Here is a tiny trained network, its code and every weight. The questions are about switching its units off for an input and a target symbol, where a switched-off unit gives its printed mean instead of its output.

import numpy as np


def w(rows, s, z=0):
    codes = np.array(rows[::2]) - 128.0
    scale = np.full(codes.shape[1], s)
    scale[-1] = z or s
    return codes * scale


def f(y):
    return np.maximum(y, 0)


def softmax(a):
    e = np.exp(a - a.max(-1, keepdims=True))
    return e / e.sum(-1, keepdims=True)


def log_softmax(a):
    a = a - a.max(-1, keepdims=True)
    return a - np.log(np.exp(a).sum(-1, keepdims=True))


def net(x, mask):
    ids = ['εθμπτφ'.index(c) for c in x.split()]
    T = len(ids)
    res = E[ids] + P[:T]
    q, k, v = (res @ M[0].T for M in (Q, K, V))
    z = softmax(np.where(np.tri(T) > 0, q @ k.T / 2**0.5, -1e9)) @ v
    res = res + np.where(mask[0], z, O[0][:, -1]) @ O[0][:, :-1]
    y = f(res @ A[0][:, :-1].T + A[0][:, -1])
    res = res + np.where(mask[1:13], y, B[0][:, -1]) @ B[0][:, :-1]
    return log_softmax(res[-1] @ U[:, :-1].T + U[:, -1])


Q, K, V, O, A, B = {}, {}, {}, {}, {}, {}
E = w([
[100,165,121,35,85,4,147],'ε',
[134,115,175,132,52,88,212],'θ',
[176,95,143,51,102,157,10],'μ',
[54,82,114,136,128,122,96],'π',
[92,109,198,202,73,100,26],'τ',
[125,7,212,57,85,73,120],'φ',
],0.023)
P = w([
[252,234,93,138,144,38,170],'0',
[71,140,173,143,193,131,140],'1',
[244,182,45,156,106,63,144],'2',
[186,173,136,136,117,32,120],'3',
[43,96,156,152,174,166,103],'4',
[239,126,35,143,85,89,112],'5',
[199,140,143,125,120,61,83],'6',
[137,124,157,184,239,206,104],'7',
[243,143,41,170,97,128,114],'8',
],0.012)
Q[0] = w([
[76,170,255,74,131,102,82],'H1',
[177,60,38,79,36,89,113],'H1',
],0.0086)
K[0] = w([
[75,23,76,107,90,107,232],'H1',
[139,93,131,159,82,170,2],'H1',
],0.0076)
V[0] = w([
[134,194,198,98,2,209,6],'H1',
[60,119,81,229,91,48,109],'H1',
],0.0056)
O[0] = w([
[64,127,44,231,60,107,149,253],'H1',
[102,249,139,127,92,125,131,213],'H1',
],0.014,0.0033)
A[0] = w([
[174,85,126,72,87,193,174,87],'N1',
[246,131,27,91,120,107,147,58],'N2',
[171,17,161,57,183,151,93,116],'N3',
[82,141,170,147,115,189,249,211],'N4',
[204,172,90,167,63,37,156,25],'N5',
[255,98,117,150,62,136,147,89],'N6',
[63,54,172,106,251,166,151,133],'N7',
[91,185,18,136,74,166,150,28],'N8',
[233,158,67,173,132,81,73,62],'N9',
[134,108,83,13,101,159,132,96],'N10',
[96,108,179,123,130,66,155,93],'N11',
[153,158,79,167,135,123,132,254],'N12',
],0.0088,0.005)
B[0] = w([
[77,127,178,134,119,162,144,136],'N1',
[170,87,166,135,153,133,207,179],'N2',
[176,105,90,174,124,123,88,161],'N3',
[203,88,116,50,131,61,142,144],'N4',
[107,94,161,153,148,160,102,249],'N5',
[4,179,125,110,188,136,85,168],'N6',
[85,151,157,68,90,149,201,155],'N7',
[146,164,151,189,134,137,157,197],'N8',
[151,130,110,97,96,152,195,186],'N9',
[136,100,125,138,91,105,118,157],'N10',
[119,109,77,166,167,193,109,179],'N11',
[137,153,47,105,156,116,101,186],'N12',
],0.012,0.016)
U = w([
[202,80,105,84,75,95,186,100],'ε',
[48,101,183,104,153,197,159,130],'θ',
[105,2,93,150,113,227,159,2],'μ',
[108,166,37,57,178,24,45,244],'π',
[96,150,211,202,95,158,77,107],'τ',
[179,39,109,144,157,74,24,204],'φ',
],0.0085,0.003)

Each question gives the input, a string of symbols that net reads in full, and the target symbol t.
The units are the heads (2 rows each of Q, K, V and O) and the neurons (one row each of A and B). Each row of codes is followed by its name. A weight is (code - 128) times the scale printed after its matrix; where a second scale follows, it is the last column's (O, A, B and U).
mask holds one flag per unit, heads first, then neurons. A switched-off unit (its flag False) gives its mean, the last column of its rows in O or B, instead of its output. The means were averaged over made-up inputs and are rounded, as every weight is.
A unit's drop is (log p(t) with every unit on - log p(t) with that unit switched off) / (log p(t) with every unit on - log p(t) with every unit switched off).
The circuit of an input: a set's keep is (log p(t) with only the set's units on - log p(t) with every unit switched off) / (log p(t) with every unit on - log p(t) with every unit switched off). Starting from the 12 units with the biggest drops (on a tie, the unit counted first), units are removed one at a time, each time the one whose removal leaves the highest keep (on an exact tie, the one counted first), for as long as the keep stays at least 0.8.
circuit, biggest first: the units of the circuit, biggest drop first
most important unit: the unit with the biggest drop
k most important neurons: the k neurons with the biggest drops, biggest first
drop of u: that unit's drop, to one decimal
input π ε ε, target ε: 2 most important neurons -> [N2 N6]
input ε ε π π μ, target φ: circuit, biggest first -> [N3 N9]
input τ φ ε φ π ε π, target π: most important unit -> N5
input φ ε ε ε τ π ε, target τ: circuit, biggest first -> [H1 N5]
input ε π π θ, target π: circuit, biggest first -> [N4 N2 N6]
input ε ε ε ε θ, target ε: 3 most important neurons -> [N4 N5 N6]
input ε μ τ θ τ θ, target τ: circuit, biggest first -> [N8 H1]
input π ε τ π π θ, target τ: 2 most important neurons -> [N5 N8]
input ε ε φ, target φ: 2 most important neurons -> [N3 N9]
input φ φ ε, target ε: 2 most important neurons -> [N2 N9]
input π ε π, target π: circuit, biggest first -> [H1 N5]
input φ ε π φ φ ε θ θ, target ε: 2 most important neurons -> [N4 N5]
input μ θ ε μ π ε, target μ: drop of N10 -> 0.0
input ε μ ε θ, target μ: drop of H1 -> 1.6
input π ε ε ε μ ε θ, target μ: drop of H1 -> 2.1
input ε μ μ ε ε φ τ, target φ: most important unit -> N8
